Where the symbols take the elements:
from | bu si
j942 | j630 j408
j177 | j942 j740
j408 | j740 j942
j693 | j169 j869
j7 | j123 j841
j2 | j321 j627
j123 | j871 j820
j37 | j485 j258
j169 | j818 j791
j321 | j723 j404
j316 | j938 j850
j258 | j686 j37
j593 | j349 j76
j686 | j2 j18
j587 | j593 j685
j685 | j245 j587
j977 | j587 j245
j594 | j693 j119
j404 | j627 j321
j963 | j850 j938
j119 | j894 j594
j811 | j7 j703
j18 | j37 j686
j894 | j76 j349
j818 | j326 j45
j148 | j635 j546
j635 | j977 j698
j349 | j594 j894
j245 | j698 j977
j326 | j820 j871
j740 | j316 j177
j330 | j258 j485
j723 | j408 j630
j850 | j177 j316
j820 | j841 j123
j45 | j791 j818
j791 | j869 j169
j485 | j148 j330
j546 | j330 j148
j869 | j119 j693
j627 | j18 j2
j871 | j45 j326
j698 | j546 j635
j76 | j685 j593
j938 | j548 j963
j630 | j404 j723
j548 | j811 j268
j841 | j703 j7
j268 | j963 j548
j703 | j268 j811

The rows follow the links: the fewer symbols apart two elements are, the more alike their rows tend to be.

Each row is also shifted at random along 3 hidden directions that mean nothing.

Known rows, each with its element:
-2,-16,17,5,-5,14,-16,-13,11,-11,-12,-14,0,-27,2,-4,34,-10,-12,-7,4,-9,-29,-13,6,3,17,-14,10,-29,-9,3,5,-3,-6,-2,17,21,-29,18,-12,6,0,2,-1,-1,15,-14,-18,0,-6,2,17,42; element j686
-4,-16,14,10,-7,13,-2,-13,8,-6,-8,-3,-4,-17,20,-7,22,-5,-10,10,15,5,-18,4,8,10,6,4,-19,-7,0,8,6,11,-22,-15,11,14,-16,-3,-5,-9,6,8,8,8,6,-4,-17,-5,1,-24,20,5; element j258
-3,12,-10,-10,19,-8,9,-10,6,1,-3,4,1,-14,-21,-24,-13,-3,22,-7,-25,-16,-4,6,-10,2,-1,-5,-10,-12,0,1,7,-12,23,7,7,-17,6,1,-6,19,-25,10,-26,-4,-3,17,-4,10,-7,4,-5,35; element j119
15,-10,6,12,-20,-15,-8,-25,-5,10,-8,-1,-11,-11,-9,12,-2,-7,13,-17,-10,-13,-8,2,-7,-6,27,-24,-11,-26,30,5,-7,-12,-12,-21,-7,30,-13,-30,-11,9,-13,-27,5,5,17,7,7,11,14,9,-2,27; element j18
15,10,-24,21,9,-12,-10,5,-23,9,20,-15,-12,-16,-15,21,-7,-8,12,16,-11,-33,-19,4,-1,3,-2,21,14,-17,-10,-2,8,-16,4,-5,-24,-1,14,3,3,-8,4,5,-10,-10,-3,2,-27,10,-1,28,1,-4; element j169
7,4,1,15,-7,-7,-11,3,-20,-8,19,-11,7,29,5,21,-7,-6,-3,-11,15,4,12,-14,4,-22,8,-4,12,5,9,-10,-14,4,-10,2,-18,8,11,-9,10,-6,17,-17,16,-11,-4,-7,14,0,14,14,-2,-20; element j548
4,10,-8,18,2,-9,0,9,-6,11,23,-4,-5,-13,-2,8,0,-15,3,9,-26,-26,-23,11,-9,-8,-21,14,17,-8,-6,1,-5,-20,-8,-19,-15,1,-10,20,-2,-2,-2,13,-24,-1,-11,-11,-15,26,-5,16,-11,6; element j326
17,10,-35,-2,14,-6,4,14,-5,24,3,-5,-6,-5,-4,22,-17,9,-3,32,13,1,15,-3,1,12,-4,29,-9,15,-23,-4,10,8,20,6,-14,-16,34,-5,8,-25,8,5,10,4,-6,9,-15,-18,-5,9,4,-40; element j594
-4,11,-10,-5,16,7,-5,-8,-14,-29,7,-16,11,13,-11,-1,-4,-7,17,-10,14,1,8,-20,1,-7,27,-6,1,-9,-10,-6,20,11,26,27,7,-6,24,-14,0,4,9,11,16,-22,-9,13,0,-10,-3,7,6,-2; element j593
-11,-7,1,-13,11,14,-17,-11,-3,-25,-16,-8,-7,-2,3,-21,3,15,10,-10,17,6,-8,-9,26,19,17,-8,-10,-12,-3,0,2,8,-5,14,5,-3,1,-7,2,7,4,1,5,-13,20,4,-6,-26,8,-22,27,11; element j177
22,6,-35,6,11,-15,9,8,-16,23,10,2,-15,-9,-7,19,-22,5,9,37,6,-4,11,10,-4,20,0,33,-11,14,-4,2,10,4,13,-8,-25,-11,33,-24,7,-25,8,2,13,2,-5,13,-15,-2,1,6,5,-54; element j693
13,3,-17,16,2,-13,2,8,7,41,10,-9,-6,-17,7,12,-10,-4,-11,11,-16,-23,-12,-4,-7,-9,-37,17,0,-1,-15,-7,-4,-14,0,-11,-13,-3,-3,36,5,-17,-13,5,-28,15,-4,-14,-17,10,-9,12,-15,23; element j818
-10,-1,20,-14,-17,1,28,-4,31,15,-12,17,27,21,15,-7,-1,2,-19,-8,9,34,36,0,-16,-14,-7,-13,-16,29,9,-3,-3,20,11,0,25,-6,0,2,-4,-7,-12,1,10,25,-9,2,31,0,-6,-19,-21,3; element j635
18,-11,-13,-6,-1,0,-18,15,6,27,-17,-11,-15,-19,1,12,3,19,-18,12,11,-2,2,-17,25,11,-6,12,8,-4,-17,-9,-13,-4,-4,-4,-12,3,-2,20,2,-15,8,-18,1,7,22,-21,-6,-34,2,4,9,-1; element j630
-11,2,-1,17,8,4,-15,-7,-24,-22,22,-6,-11,21,11,-17,-18,-9,14,-21,2,-18,-16,0,17,-2,-8,-1,-6,-2,15,-11,-11,-2,-27,-2,-19,-5,-6,0,20,11,-2,3,-20,-19,1,-3,-3,5,18,-14,12,16; element j245
-8,12,-12,9,14,-2,-3,21,-27,-13,19,14,-14,24,0,-9,-20,8,12,12,-9,-3,2,19,13,10,-17,17,15,17,10,1,-8,-8,-19,1,-29,-21,9,-2,19,6,13,6,-10,-20,-7,5,3,9,8,-3,7,-46; element j685
10,6,-20,-4,16,2,-1,-12,2,10,-3,-13,6,2,0,-4,-20,3,3,-5,16,2,14,-21,1,2,9,3,-17,4,-18,-12,15,9,27,15,5,-15,29,-5,6,-11,-7,3,3,-4,-1,10,-3,-20,-2,4,4,11; element j349

Start, symbols taken left to right, then the element you end at.
Answer with the element's name.
-18,-3,4,-17,15,21,-11,17,6,-21,-9,-2,2,5,7,-19,14,11,-12,3,10,9,-5,-8,24,15,-12,5,19,8,-23,-2,-2,6,-7,18,10,-17,-7,29,9,4,16,11,-6,-10,5,-16,0,-27,-4,-16,16,-8
bu bu si si => j942
-2,14,-14,-13,15,-5,5,7,13,16,-1,1,-4,-2,-9,-26,-17,7,6,-7,-28,-11,2,2,-3,-2,-24,0,1,2,-8,-9,-5,-13,17,8,3,-29,1,29,3,17,-22,7,-35,-1,1,0,1,3,-4,2,-14,39
si bu si bu => j894
-1,9,-10,-12,12,-6,19,-17,23,21,-14,10,6,-20,-9,-24,-11,0,15,0,-16,-6,3,12,-19,6,5,-5,-35,-1,3,4,14,-1,32,-1,19,-16,6,-7,-9,9,-36,12,-18,15,1,21,-4,8,-9,-9,-10,38
si si bu bu => j894
13,-5,15,7,-22,-13,-4,5,-1,8,2,-2,1,-4,-10,24,14,-5,-4,-7,-13,-2,-1,3,-10,-17,8,-17,25,-15,17,2,-12,-14,-9,-16,-3,27,-18,4,-8,3,0,-22,4,6,-2,-14,12,15,6,22,-18,6
si bu bu => j2
23,-16,-11,-5,-12,-9,-8,0,6,32,-19,0,-21,-16,2,7,-10,16,-4,8,10,-1,8,-1,10,16,6,5,-20,-5,5,-9,-14,0,-9,-12,-10,10,-3,-9,0,-17,-7,-25,8,13,28,-3,-5,-24,9,-5,9,-5
si bu bu => j408
26,-11,-8,5,-16,-12,-7,12,5,32,-12,-6,-13,-16,-1,27,3,10,-20,9,2,-6,2,-1,8,4,-7,5,12,-5,-5,-6,-18,-10,-10,-14,-13,13,-9,9,-4,-18,3,-23,7,13,17,-17,4,-14,6,13,-5,-9
bu si => j686
-9,-3,3,22,-1,9,-12,-22,-13,-19,9,-7,-7,15,23,-24,-13,-12,12,-23,18,-11,-21,0,16,3,-4,-6,-23,3,18,-5,-5,5,-31,-7,-14,2,-3,-13,15,-1,-1,2,-11,-9,11,5,-8,3,19,-24,19,18
si bu si si => j977
-6,15,-8,0,22,-3,-10,11,-9,-5,10,-5,-8,9,-7,-18,-19,0,13,-21,-26,-26,-13,-6,12,-12,-22,-1,20,-5,-3,-11,-9,-21,2,9,-11,-21,-2,30,14,20,-6,5,-37,-18,0,-5,0,7,0,7,-8,31
si bu bu => j594
-6,-1,25,-6,-18,-5,17,-12,8,-5,-3,13,19,18,1,-2,3,-6,1,-19,-1,22,20,11,-19,-14,15,-26,-9,8,23,5,-4,6,-2,-3,18,15,-8,-21,-9,11,-11,-7,14,11,-7,10,28,14,5,-6,-13,4
si bu si => j485
-10,4,6,-16,3,7,9,-5,26,4,-13,-4,28,18,10,-12,-3,-1,-6,-21,20,21,23,-25,-9,-10,1,-14,-20,15,-12,-14,6,18,28,23,27,-14,10,12,0,-6,-10,3,3,7,-7,2,19,-18,-11,-8,-6,28
bu si bu => j685
0,-7,21,0,-21,-9,15,5,4,7,2,11,6,8,-5,18,11,-4,-9,-2,-7,18,15,11,-19,-16,2,-11,15,7,18,4,-10,-3,-6,-10,3,13,-13,-9,-10,0,0,-16,9,15,-5,-5,27,16,2,11,-19,-14
bu si si si => j546
4,4,-10,-12,2,-5,31,-13,23,21,-11,15,7,-19,-4,-12,-6,4,5,19,-7,7,12,16,-23,14,5,9,-36,11,2,11,24,9,27,-4,19,-11,15,-19,-15,-6,-24,15,-1,22,-8,26,-7,8,-14,-7,-7,2
si bu si => j45
0,5,-3,1,2,0,16,-14,6,-2,6,2,9,-23,-9,4,8,-12,10,14,0,-2,-6,5,-23,0,15,4,-17,-8,-7,9,30,5,23,-2,12,2,13,-18,-14,-5,-7,22,13,5,-11,19,-15,16,-12,8,-2,1
si si bu bu => j869
